Each row has a class, written as a number after it.
[  5  -7   4  -2   4 -10   4   6  11 -13   2  -6   8  -5  -8  20   8   5
   4 -13   1 -14   2 -27  14   4  12 -12   5  -3 -16   2  12]
5
[  8  26  -1   6   3  29 -11   5   2   0   5 -29   7  -6  23   3  24   1
   4  39  14  26 -10  13   4   5 -13 -14 -17   9   1  -9 -13]
8
[-10  -8  36   7 -63 -11 -18  23 -18 -43   5  25 -15  -4  -3   7 -16 -49
  -2  -2 -32 -46  -2 -65  10   4 -13 -12  38  29 -49  -4 -20]
3
[ -2  -3  -6   0 -12  -4  -8  13  25 -15   4  -9  13  -8   8  22  18  -3
   0 -10   5 -16  -4 -16  24  10  13 -16   3  10 -20 -11   3]
7
[-42   7   9  46 -14 -19   6 -20  33 -32  18  61  24 -14  23 -14  26 -44
 -29  32   9  -3 -34 -18   2  16  -9 -59  24  17 -50  -7   6]
0
[-21 -29  -6   4  11   6  22  -2 -19   6   9 -30  27   2  30 -13  15 -19
  16 -20 -37   4 -22 -21  29  11 -33 -28 -27   2  -8  42  -6]
8
[  1  -8   3  11 -22   3   2  10  26 -21   5  -3  13 -11   2  10  12   6
   3   3   7  -9   8 -19   8   8  11  -5   0   9 -24   0   0]
3
[  7  18   9   6  -4  16  -6   4 -13   7  15 -35   8 -12  15   7  21  18
   7  34   3  26 -13  12   0   9 -15 -15 -25   5   5 -11 -14]
5
[ -7 -50  15  75   7  -2 -11   9  19  -5   6  17   5 -28  -4 -15  13 -13
  -5   5 -26  28  54 -48  29  12  49 -68  38  19  47 -36   7]
8
[ 11   4  -3  -2 -15  -3   6   5  26 -30  -1  -6   2   6  -9  31  23  -6
   3   9   0 -13   0 -25  -7   7   1   2  -4   3 -27  -7   0]
0
[  8 -16   0  -4  -9 -10   7   3  26 -11   3   2   4   1 -19  19  14   1
  15   2  10  -5  -6 -25   6   3   3 -13  -3   7 -18 -14   0]
9
[ 15  19   8  17 -18  19 -13   2  -6   7  11 -25  10 -15  21  -1  24   1
   8  33   7  20 -29   7  20  11 -22  -3 -17   6   4 -11 -15]
6
[ 20 -12  -4  -3 -11 -51 -28  50 -33  11  28  72 -21 -50 -17 -21 -17 -50
 -48  -6  17 -12 -30  40 -19 -15  33 -28  40  10 -10 -58   2]
4
[ 15  18   5  10 -10  21 -11   5   5  -9   9 -35  12 -12  12   5  32   4
   3  43   4  22 -22   6  -4   8 -20  -4 -27   4  -2   1 -15]
0
[  9  -4 -19  -4  -9   6  -7  15  20 -23  -5 -12  -2   3   0  22  15  -8
   4   0   2 -12   7 -19   5   4  13  -5   7   9 -25 -12   2]
8
[-44 -20   9  25  18  26   1   3 -16 -26  28 -33  40 -63   0 -23  15  -3
 -43  63  -6  14   5 -17  -6  -3  10  -2 -18   0  24  66  23]
5
[-43   1  16  41 -45 -25 -14   5  47  -1  33  54   0  -5  -1  -3  -6 -62
   9 -15   0  -9 -38  15  43  -4  -9 -86  14  19 -18  15 -31]
4
[ 13 -23  -7  12  -9  -2   4   0  19 -16   3   4   0  -3 -14  16   8  -4
   3  -3   8  -4   1 -26  -4  12  12 -11   2   1 -18  -4  14]
2
[  2  -4   3   1 -22  -1  -6  13  11 -25   8  -4  10  -8  -4  18  14  -9
   6  -7   3 -15 -11 -27  12   7   6 -14  15   5 -25   2   7]
5
[  4  27   9   0   6  20 -10   2  -2   4   8 -41  17 -13  31   6  28  12
   1  36  15  20 -14  12   7  12 -14  -5 -32   8   3 -13 -12]
7
[  3  -6  -6   0 -21   8   5  13  17 -23   2  -7   6 -10  -3  16  10   1
   1   2   9 -14   7 -12  -1   8   7   2   6   8 -26  -1   3]
3
[  4  -8 -11  14 -11   5  -7   5  35 -25   9  -4   8  -4   0  13  25   0
  -2  17  14  -3  -7 -22  -1  11  10  -5  -7   3 -18  -4  15]
2
[-27 -15  30  29 -12 -52  12 -15  -2 -36 -17  60  -4  28  -1   1 -20 -92
  12 -35 -26 -53  42 -65   4   2  -1 -49  79  17 -50 -37  -8]
8
[-30  -4  11  71  -9  -2   2   4  -7   5  18   1  49 -21  55  -8  33 -10
 -11  50  26   6 -25 -23  25  21 -26 -61  19  35 -14 -27 -18]
5
[ 12  23  13   6  -2  24 -12  -3   0  -1  10 -27  10 -20  10   0  28   5
  13  43   6  29 -15   1  -1   8 -20  -6 -23   7   3   0 -10]
1
[ 10 -15  -6   7 -19   4   7   8  11 -14   0   0   4  -5   3  13  11  -2
   0  -2   3 -15 -11 -42  12  16   8   3   5   6 -15  -8  14]
6
[ 27 -16  12  10   9   9 -15   1   6   2 -11  -4  20 -16  -3  -1 -13  23
  -9  12  19  -3  19 -32  47 -11   8   3  -8   1  -7  11   1]
8
[ 10 -21  -6  -7  -7   9   1  16  17 -19  -6 -16   1  -7 -12  18   7  -6
  16  -5  12 -20   9 -19   2   1   8   3   3   3 -24  13   3]
4
[  1  -4  -3   0  -9  -1   7  -3  26 -19   5   5  13  -8  -4  12  18  -8
   7   2   5  -6  -4 -28   3  10   3  -9  -4   3 -25   2  11]
1
[ 14  18   6  18  -6  15 -13  -2   2   6  19 -25  10 -10  19  -5  26   5
   5  41  11  31 -22  15  -4  10 -20  -9 -35   2   3 -11 -10]
2
[  9  14  10   9   3  17 -13   3   9   3   9 -25  18 -17   9  -4  36   5
  12  40  17  27 -28   8  18   4 -24 -18 -15   8  -1  -9 -11]
9
[-34  -3  14  37 -40  -7 -24  41 -37 -14  14  13  -7 -29  29  -2  16 -10
 -38  51 -14   6  12 -17 -18  12  34 -19  38  42   3 -53 -32]
7
[-22  13  24  64  40   6   6 -21  25 -13  -6  18  24 -32 -18  -2 -24 -21
 -23   8  20 -25  25 -58  41  -5  19 -42  39   3   4  47  37]
5
[  1  -5   1   5   2  -3   5  14  34 -13  -3  -2   6  -2  -3  18  14  -3
  14  -1  11 -20  17 -14  16   1  11  -7   4   3 -18   2   2]
4
[-38  -1  17  42  31  10  44 -36  39  38  15  30  55   3  38 -40 -12  23
  -4   3  13  13  12 -57  33  15 -13 -45 -35   3  32  42  27]
1
[ -2  -1  33  64 -21 -28 -39   3   7  20  35  11  50 -64   6 -35  23  -4
   1  31  -4  44   2  23  56 -13   6 -39   0   1  19   4 -38]
1
[-63  -2   4  92 -33 -40  -4 -12  33   1  40  71  18  -6  41 -10  20 -30
  -3  51   4   4 -27 -18  12  14   3 -56  36  47   6 -38 -26]
6
[-24 -25  -5  64  41  -2  48 -42 -34   9 -13  -8  18 -23  -9  -2 -10 -41
 -17 -29  -6   2 -24  -7  35   8 -20 -48  -5 -13 -37  68   9]
2
[ 18  22   7  21 -12  20 -12   4  -6   6  12 -24   8 -24  18   1  25   3
   1  36  12  23 -30   4  17  10 -14  -5 -16   5   4 -10  -9]
6
[ 19 -38  55  -9  -6  -9  42 -13 -61   0  18  26   4 -31 -10  -3 -28 -24
 -21  10  19  10 -44 -56 -33  13 -13 -34 -20  -3 -27   6  11]
5
[ -1  -1  -6  -8 -12   1  -3  14  18 -22   3 -16  13  -7  10  25  19   1
  -3   3  10 -18   1 -26   5  11  14   1  -3  11 -22 -11   5]
7
[ 11  18  16   5  -6  29 -16   0   3  -3   6 -24   8 -20  10   2  27   2
   8  43  13  28 -21   0   8   8 -20 -13 -18   9   4  -1 -10]
1
[-16 -66  22  26 -30   3  26  19 -78   0  11  -2 -11 -43 -21 -12 -24 -54
 -19   9 -20  10   1 -12 -38   6   5 -37   7  13  -3  14 -26]
4
[ -3  -1  -9   0 -10   1  -6  -1  37 -19   3  -1  14  -5  -3  12  22  -2
  10   3   5  -8   1 -21  10   7   4  -8  -1   5 -22   3   7]
1
[-29   9 -15   7 -51  37   5  52 -35   1  37  49   6 -53   6 -39   5 -21
 -59  48  28  27 -71  15 -50  19  26 -23  29  26  -1   2  17]
9
[  0 -71  16  28 -26 -36  12  -7 -78  17  26  55   4 -45 -26 -36 -45 -35
   0 -19 -14  17 -16 -27 -47  10  18 -49  53  13 -10   1  -3]
5
[-18 -60  32  45 -42 -12  39  -2 -44  12  44  46  37 -54  25 -38   6 -26
 -36  30  -1  34 -40 -41  -4  27  -3 -51 -15  11   0  -6   0]
6
[  1 -20  16  10 -23  23  -9  17 -34 -23  19 -50  44 -35  45 -32  33 -31
  -5  39   4  -2 -42 -33  -5  12 -37  -1 -39   7 -46  20  -8]
4
[  5  -5  -1  -1 -28   3  -5  18  22 -23   8  -1   6 -12   4  10  17  -5
   2   4   6 -10  -6 -11   2  11   4  -8   4  11 -29 -12   1]
3
[ 12  -2  -5   4 -13  -3  -6   4  38 -29  -1  -3   5  -3 -18  22  17 -11
   0  -3   3 -11  -7 -15   8   2  10  -7   1  -3 -21   8   5]
0
[ 11  15   9   4  -6  19 -19  13 -11   1  15 -35  14 -19  21   1  27  14
   4  41  16  25 -23  11  -2   9 -15 -16 -12   9   3 -15 -11]
5
[-42 -65  -4  31  16   3  34 -18  19  -6 -12   8  45  -9  16 -27 -21 -21
 -10 -19  11 -39  18 -68  22  12  -9 -55   5   8 -45  52  22]
4
[  7  25  15   4  -5  23 -16   1   8  -3  10 -20  14 -14  20  -3  33   2
   7  44  10  24 -17   0   9   8 -24  -8 -20   9   4  -9  -8]
1
[ -2  -2 -16  -5  -2  -4  -1   7  34 -22  -1 -11   9   1 -12  22  26   2
   6   6   6 -16  -3 -20  15   1   1  -2  -2   7 -27  -6   7]
9
[-36 -24   5  32  33 -17  42 -37   2 -24  10   0  -5  -5 -11  16  -5 -24
 -18  17 -10   4   2 -66 -49  -1  12 -32 -21   7  -3  46  13]
0
[  7  -5  -3   0 -13   3   5  12  21 -20   5  -5   4 -14  -7  11  10  -4
  -3  -1   8  -8   9  -4  -5   7  13  -5  -1   3 -18  -8   7]
3
[  8  -2 -11  -2  -7   4 -11  14  22 -26  -5  -6   3   1   3  18  17 -10
   1   3   6 -13   9 -23  11   2  12  -6  12   8 -25 -13   4]
8
[  0   0  -3  -6  -8  -6  -8   7  26 -18   2  -9  13  -5   7  22  16  -6
   1  -6  15 -16  -3 -18  14   7  13 -10   2   8 -20 -11   3]
7
[ 26 -39   1  -3  36   3  38 -45 -47 -13 -11   3  12 -35 -20 -10 -30 -57
   0 -15  24 -17 -29 -86 -51  16 -30 -39  17   3 -64  39  47]
1
[  7   1  -8   3  -5  -6   1   2  30 -34  -3  -8   7   4  -3  26  24 -17
  -1   2   2 -23 -15 -30   5   5  -4  -5  -1   4 -36   2   6]
0
[-52  17  -1  47  13 -32 -20 -18  22 -39   2   1  47   2  57 -20  37 -81
  -9   4   0 -24  10 -43  29  -5 -28 -74  48  20 -58  -7  -5]
8
[-34 -11  25  60  42  20  22   3  -8 -29  10  47  42 -70  15 -19   7 -40
 -63  61  53 -15 -27 -61  -3  16  33 -17  49  24  15  27  58]
7
[  9  -5   4  -7 -17 -16 -16  20  19 -18  10   1   4  -4  -4  20  15   1
   8  -5   2 -16  -5 -18  10   4  12 -15  13   5 -19 -21   2]
5
[  2   2  -4  -8  -2  -1  -5  11  22 -17   0  -8   9  -8   8  20  14   3
  -1   0  14 -16  -3 -23   3  11  19  -4   3   9 -19 -11  10]
7
[ -35  -37   38   49    1  -39   21   -8   11   13   29   68    2  -48
  -20  -27  -32  -61  -20  -21  -12    7  -20   -1   16    6   10 -114
   26    6   -5   19   -3]
3
[-14  -4  -9 -10 -56 -31 -33  53 -19 -19  48 -19   9 -22  37   9  41 -11
 -29  49  -7   4 -18  -5 -43   4   0 -33  -8  31 -24 -66 -32]
5
[  8  21  12  16 -10  28  -9  10   4  -2  12 -27  17 -23  26  -8  25  11
  -1  41  17  22 -15  13   8  11 -16 -10 -21  10  -2  -6 -10]
3
